m =
array([[1520, 5088, 1662, 3199, 3221, 4582, 3488, 4748, 9435],
       [5038, 5159, 3257, 4337, 5329, 7583, 1371, 4739, 7384],
       [4514, 5903, 7001, 3106, 5673, 5699, 4688, 3689, 7184],
       [6904, 6459, 6962, 3519, 7461, 8198, 2787, 6817, 3938]])
m[0, 0]	1520
m[3, 2]	6962
m[:, 8]	[9435, 7384, 7184, 3938]
m[1, 6]	1371
m[3, 1]	6459
m[3, 4]	7461
m[1]	[5038, 5159, 3257, 4337, 5329, 7583, 1371, 4739, 7384]
m[3, 8]	3938
m[0, 2]	1662
m[0, 4]	3221
m[:, 6]	[3488, 1371, 4688, 2787]
m[2, 7]	3689
m[1, 3]	4337
m[0]	[1520, 5088, 1662, 3199, 3221, 4582, 3488, 4748, 9435]
m[3, 0]	6904
m[1, 0]	5038
m[2, 1]	5903
m[2, 5]	5699
m[2, 6]	4688
m[1, 1]	5159
m[2]	[4514, 5903, 7001, 3106, 5673, 5699, 4688, 3689, 7184]
m[3, 7]	6817
m[2, 2]	7001
m[0, 3]	3199
m[0, 6]	3488

x =
array([[ 32, -44,  -5, -14,   7,   6,  31, -39, -44,  41, -16, -23, -10,
          0],
       [ 11,  45,  -4,   5,  44,  41,  17, -20,  36,  14, -11, -68,  59,
         18],
       [ 34, -13, -42,  22,  47,   8,  57,  63, -37, -33, -69, -35, -13,
         58],
       [ -6,  48,  56, -44, -62,  23,  38, -30,  49,  30,   6,  47, -37,
         35],
       [-21,   0,  23,  -9,  -4,  -3,  25,  36,  -4,  31,   4,  18,   1,
        -48],
       [-76, -26,  60,  48,   9,   4,   5,   5,   0,  38,  39,  20, -54,
        -16],
       [-27,  15,   0,  -8, -33, -36, -33,   1,  39, -50, -57, -30, -17,
        -27],
       [-22, -12,  15, -25, -23, -11, -47,  31,  41,  -4,   0,   6, -19,
          6],
       [-30,   6,  22,  17, -16,  25, -18, -40,   8, -17,  23,   9, -42,
         10],
       [-33, -52, -36,  27,  16,  29,  27, -98, -27,  -9,  15,   2, -27,
          8]])
x[0,-14] => 32
x[-4] => [-27, 15, 0, -8, -33, -36, -33, 1, 39, -50, -57, -30, -17, -27]
x[-9,-11] => 5
x[-7,-2] => -37
x[1,-2] => 59
x[8,1] => 6
x[5] => [-76, -26, 60, 48, 9, 4, 5, 5, 0, 38, 39, 20, -54, -16]
x[-10] => [32, -44, -5, -14, 7, 6, 31, -39, -44, 41, -16, -23, -10, 0]
x[8,-3] => 9
x[-2,-2] => -42
x[-5,13] => -16
x[8] => [-30, 6, 22, 17, -16, 25, -18, -40, 8, -17, 23, 9, -42, 10]
x[-9] => [11, 45, -4, 5, 44, 41, 17, -20, 36, 14, -11, -68, 59, 18]
x[-8,12] => -13
x[1,9] => 14
x[1,1] => 45
x[-7,7] => -30
x[2,3] => 22
x[8,2] => 22
x[2,-10] => 47
x[:, -4] => [-16, -11, -69, 6, 4, 39, -57, 0, 23, 15]
x[4,7] => 36
x[-10,4] => 7
x[2,5] => 8
x[9,-2] => -27
x[-2,-4] => 23
x[-6,9] => 31
x[2] => [34, -13, -42, 22, 47, 8, 57, 63, -37, -33, -69, -35, -13, 58]
x[2,0] => 34
x[-3] => [-22, -12, 15, -25, -23, -11, -47, 31, 41, -4, 0, 6, -19, 6]
x[:, 7] => [-39, -20, 63, -30, 36, 5, 1, 31, -40, -98]
x[-1,1] => -52
x[6,13] => -27

W =
[[4427 2921 2737 4687 8157 1519 4397]
 [4567 4084 4285 4584 6364 5107 3841]
 [9388 5880 6183 4077 5736 5590 6165]]
Indices start at 0.
(0, 0) = 4427
(1, 1) = 4084
(0, 5) = 1519
(2, 6) = 6165
(1, 6) = 3841
(2, 2) = 6183
(0, 6) = 4397
(2, 5) = 5590
(2, 3) = 4077
